Below is a small trained network, with its code and all its weights. Each question gives an input and a class and asks what happens when units are switched off, that is, made to give their printed mean instead of their output.

import numpy as np


def w(rows, s, z=0):
    codes = np.array(rows[::2]) - 128.0
    scale = np.full(codes.shape[1], s)
    scale[-1] = z or s
    return codes * scale


def norm(h):
    return h / np.sqrt((h * h).mean(-1, keepdims=True) + 1e-5)


def f(y):
    return np.maximum(y, 0)


def log_softmax(a):
    a = a - a.max(-1, keepdims=True)
    return a - np.log(np.exp(a).sum(-1, keepdims=True))


def net(x, mask):
    res = np.array(x, float).reshape(1, 4) / 4 @ E
    u = 0
    for l in range(2):
        y = f(norm(res) @ A[l][:, :-1].T + A[l][:, -1])
        res = res + np.where(mask[u : u + 5], y, B[l][:, -1]) @ B[l][:, :-1]
        u += 5
    return log_softmax(norm(res)[-1] @ U[:, :-1].T + U[:, -1])


A, B = {}, {}
E = w([
[177,199,156,202,185],'x0',
[4,145,147,39,235],'x1',
[73,78,160,183,192],'x2',
[192,107,99,70,205],'x3',
],0.0019)
A[0] = w([
[60,137,117,55,72,48],'0.n0',
[112,146,150,145,80,46],'0.n1',
[102,124,130,87,108,99],'0.n2',
[136,254,174,127,129,3],'0.n3',
[75,128,147,38,53,28],'0.n4',
],0.0079,0.0023)
B[0] = w([
[79,37,99,116,124,250],'0.n0',
[111,132,137,156,106,178],'0.n1',
[110,95,122,132,134,191],'0.n2',
[154,207,56,193,190,213],'0.n3',
[94,5,78,112,149,252],'0.n4',
],0.011,0.0025)
A[1] = w([
[254,101,163,62,124,46],'1.n0',
[42,150,240,83,220,21],'1.n1',
[228,109,100,64,123,4],'1.n2',
[105,123,204,250,14,20],'1.n3',
[166,194,157,134,111,159],'1.n4',
],0.0079,0.0012)
B[1] = w([
[120,176,113,94,46,203],'1.n0',
[77,192,250,102,126,198],'1.n1',
[101,159,119,153,66,200],'1.n2',
[248,103,175,101,170,253],'1.n3',
[68,84,100,121,142,197],'1.n4',
],0.012,0.0036)
U = w([
[134,198,44,211,214,51],'0',
[126,180,93,124,30,96],'1',
[77,184,255,105,171,72],'2',
[253,90,185,127,163,151],'3',
[74,3,101,105,148,251],'4',
],0.0097,0.0013)

Each question gives the input, the list of numbers given to net, and the class t.
The units are the neurons (one row each of A and B). Each row of codes is followed by its name. A weight is (code - 128) times the scale printed after its matrix; where a second scale follows, it is the last column's (A, B and U).
mask holds one flag per neuron, layer by layer. A switched-off neuron (its flag False) gives its mean, the last column of its row in B, instead of its output. The means were averaged over made-up inputs and are rounded, as every weight is.
A unit's drop is (log p(t) with every unit on - log p(t) with that unit switched off) / (log p(t) with every unit on - log p(t) with every unit switched off).
The circuit of an input: a set's keep is (log p(t) with only the set's units on - log p(t) with every unit switched off) / (log p(t) with every unit on - log p(t) with every unit switched off). Starting from all 10 units, units are removed one at a time, each time the one whose removal leaves the highest keep (on an exact tie, the one counted first), for as long as the keep stays at least 0.8.
circuit, biggest first: the units of the circuit, biggest drop first
top k neurons: the k neurons with the biggest drops, biggest first
top k neurons in layer l: the k neurons of layer l with the biggest drops, biggest first
drop of u: that unit's drop, to one decimal
input [5,5,3,1], class 2: circuit, biggest first : 1.n1
input [2,-7,0,3], class 1: top 2 neurons in layer 0 : 0.n1, 0.n0
input [-1,-4,-8,-3], class 3: circuit, biggest first : 0.n1, 1.n3, 0.n0
input [-3,1,2,5], class 2: circuit, biggest first : 0.n4, 0.n3, 0.n0, 1.n1
input [4,0,8,-3], class 2: top 2 neurons : 1.n1, 0.n1
input [-5,-6,0,1], class 1: top 3 neurons : 1.n0, 1.n2, 0.n0
input [8,-5,1,1], class 0: circuit, biggest first : 0.n3, 1.n3
input [-1,-2,8,6], class 2: top 3 neurons in layer 0 : 0.n4, 0.n3, 0.n0
input [7,-5,-7,-8], class 0: top 2 neurons : 0.n3, 1.n4
input [1,-1,-4,2], class 1: top 2 neurons in layer 1 : 1.n3, 1.n2
input [-5,-5,3,3], class 1: top 3 neurons in layer 0 : 0.n1, 0.n0, 0.n4
input [-5,-7,-2,0], class 3: top 2 neurons : 1.n3, 0.n4
input [4,-8,-8,1], class 1: top 3 neurons : 1.n0, 1.n2, 1.n4
input [6,-6,8,8], class 1: top 3 neurons : 0.n3, 1.n0, 1.n3
input [8,-1,5,-7], class 0: top 2 neurons in layer 0 : 0.n3, 0.n0
input [8,2,6,3], class 2: top neuron in layer 0 : 0.n4
input [0,4,5,-6], class 2: top 2 neurons : 1.n1, 0.n4
input [3,1,-5,7], class 1: drop of 1.n4 : 0.0
input [5,8,-8,-4], class 0: drop of 0.n3 : 1.0
input [3,-7,-1,4], class 1: drop of 1.n0 : 0.1
input [3,5,-6,-2], class 0: top neuron in layer 0 : 0.n3
